Below are the code and all the weights of a small trained network. Each question names an input and a target symbol and asks about switching units off, where a switched-off unit gives its printed mean instead of its output.

import numpy as np


def w(rows, s, z=0):
    codes = np.array(rows[::2]) - 128.0
    scale = np.full(codes.shape[1], s)
    scale[-1] = z or s
    return codes * scale


def f(y):
    return np.maximum(y, 0)


def softmax(a):
    e = np.exp(a - a.max(-1, keepdims=True))
    return e / e.sum(-1, keepdims=True)


def log_softmax(a):
    a = a - a.max(-1, keepdims=True)
    return a - np.log(np.exp(a).sum(-1, keepdims=True))


def net(x, mask):
    ids = ['ΔΛΠΣΩαβεζηθμξτφψ'.index(c) for c in x.split()]
    T = len(ids)
    res = E[ids] + P[:T]
    r = res
    for j in range(2):
        rows = slice(3 * j, 3 * j + 3)
        q, k, v = (r @ M[0][rows].T for M in (Q, K, V))
        z = softmax(np.where(np.tri(T) > 0, q @ k.T / 3**0.5, -1e9)) @ v
        o = O[0][rows]
        res = res + np.where(mask[j], z, o[:, -1]) @ o[:, :-1]
    y = f(res @ A[0][:, :-1].T + A[0][:, -1])
    res = res + np.where(mask[2:6], y, B[0][:, -1]) @ B[0][:, :-1]
    return log_softmax(res[-1] @ U[:, :-1].T + U[:, -1])


Q, K, V, O, A, B = {}, {}, {}, {}, {}, {}
E = w([
[122,66,174,113],'Δ',
[34,66,127,136],'Λ',
[150,89,155,62],'Π',
[190,187,131,121],'Σ',
[60,115,118,44],'Ω',
[155,198,218,155],'α',
[162,166,32,42],'β',
[151,77,243,140],'ε',
[149,90,175,143],'ζ',
[156,85,206,171],'η',
[143,87,147,36],'θ',
[163,89,190,180],'μ',
[162,105,64,247],'ξ',
[162,91,176,133],'τ',
[159,92,153,183],'φ',
[87,179,226,125],'ψ',
],0.013)
P = w([
[253,61,177,153],'0',
[214,25,185,92],'1',
[192,46,146,112],'2',
[183,79,127,111],'3',
[145,89,110,131],'4',
[166,91,114,132],'5',
[152,88,98,126],'6',
[162,112,88,138],'7',
[185,132,88,157],'8',
[152,132,56,172],'9',
[171,119,106,125],'10',
[156,121,85,98],'11',
[163,106,133,126],'12',
],0.0051)
Q[0] = w([
[87,150,125,109],'h1',
[192,58,122,171],'h1',
[76,248,88,83],'h1',
[234,45,166,84],'h2',
[108,154,111,167],'h2',
[166,162,87,102],'h2',
],0.012)
K[0] = w([
[108,88,198,98],'h1',
[126,142,55,161],'h1',
[163,70,171,118],'h1',
[87,247,76,178],'h2',
[129,47,171,114],'h2',
[172,146,142,131],'h2',
],0.011)
V[0] = w([
[45,74,217,229],'h1',
[162,178,87,76],'h1',
[138,106,239,20],'h1',
[41,102,122,40],'h2',
[1,80,249,98],'h2',
[232,255,187,141],'h2',
],0.0078)
O[0] = w([
[77,111,186,140,188],'h1',
[142,145,46,128,57],'h1',
[156,198,175,124,200],'h1',
[173,105,188,5,4],'h2',
[178,112,220,110,123],'h2',
[129,252,121,174,186],'h2',
],0.011,0.0027)
A[0] = w([
[115,153,82,85,95],'n1',
[88,118,135,156,255],'n2',
[170,85,73,153,221],'n3',
[222,1,65,179,162],'n4',
],0.0077,0.003)
B[0] = w([
[2,47,214,135,147],'n1',
[242,95,181,91,215],'n2',
[20,110,164,107,214],'n3',
[49,174,167,13,254],'n4',
],0.0061,0.006)
U = w([
[164,89,160,30,109],'Δ',
[170,61,115,184,111],'Λ',
[174,73,133,205,81],'Π',
[215,91,123,56,51],'Σ',
[128,93,146,189,139],'Ω',
[234,86,107,88,89],'α',
[159,166,81,212,198],'β',
[142,103,185,166,31],'ε',
[127,196,60,62,232],'ζ',
[187,2,140,97,205],'η',
[27,83,103,127,139],'θ',
[177,74,143,138,69],'μ',
[213,82,111,129,95],'ξ',
[139,181,164,165,111],'τ',
[34,107,145,209,2],'φ',
[91,177,213,97,154],'ψ',
],0.0065,0.0046)

Each question gives the input, a string of symbols that net reads in full, and the target symbol t.
The units are the heads (3 rows each of Q, K, V and O) and the neurons (one row each of A and B). Each row of codes is followed by its name. A weight is (code - 128) times the scale printed after its matrix; where a second scale follows, it is the last column's (O, A, B and U).
mask holds one flag per unit, heads first, then neurons. A switched-off unit (its flag False) gives its mean, the last column of its rows in O or B, instead of its output. The means were averaged over made-up inputs and are rounded, as every weight is.
A unit's drop is (log p(t) with every unit on - log p(t) with that unit switched off) / (log p(t) with every unit on - log p(t) with every unit switched off).
The circuit of an input: a set's keep is (log p(t) with only the set's units on - log p(t) with every unit switched off) / (log p(t) with every unit on - log p(t) with every unit switched off). Starting from all 6 units, units are removed one at a time, each time the one whose removal leaves the highest keep (on an exact tie, the one counted first), for as long as the keep stays at least 0.8.
circuit, biggest first: the units of the circuit, biggest drop first
top k neurons: the k neurons with the biggest drops, biggest first
heads that matter: for each layer, one digit per head in row order, 1 if its drop is at least 0.15 and else 0, layers parted by /
drop of u: that unit's drop, to one decimal
input μ β ζ, target ζ: circuit, biggest first -> (h1; h2)
input Δ ε ξ ε ξ φ, target θ: top neuron -> (n4)
input β Δ Δ φ, target ζ: circuit, biggest first -> (h1; n4)
input β Π τ, target ζ: circuit, biggest first -> (h1; h2)
input α ε Σ ζ, target β: heads that matter -> 01
input ε ζ Σ Σ, target β: heads that matter -> 01
input μ α β μ Δ ξ, target θ: circuit, biggest first -> (h1; n4; n3)
input Σ τ ε ε, target β: circuit, biggest first -> (h2; h1)
input φ ε φ Ω μ Δ Σ Δ β ξ ζ, target θ: circuit, biggest first -> (h1; h2; n3)
input ε ε ε μ β ε, target ζ: circuit, biggest first -> (h1; h2)
input τ β ε μ ξ, target θ: heads that matter -> 10
input ε Δ φ μ ξ ξ θ, target θ: circuit, biggest first -> (h2; h1)
input α β β α, target β: circuit, biggest first -> (h2; h1; n4)
input ε φ ε β ε ξ τ, target θ: top 2 neurons -> (n3; n4)
input Σ ε Π, target β: circuit, biggest first -> (h2)
input μ ζ Σ, target β: drop of h2 -> 0.6
input Σ μ μ, target β: drop of h1 -> 0.1
input φ η α ε ε β Σ Σ β ε μ, target ζ: drop of n4 -> 0.2
input Λ Λ μ, target η: drop of h2 -> 0.9
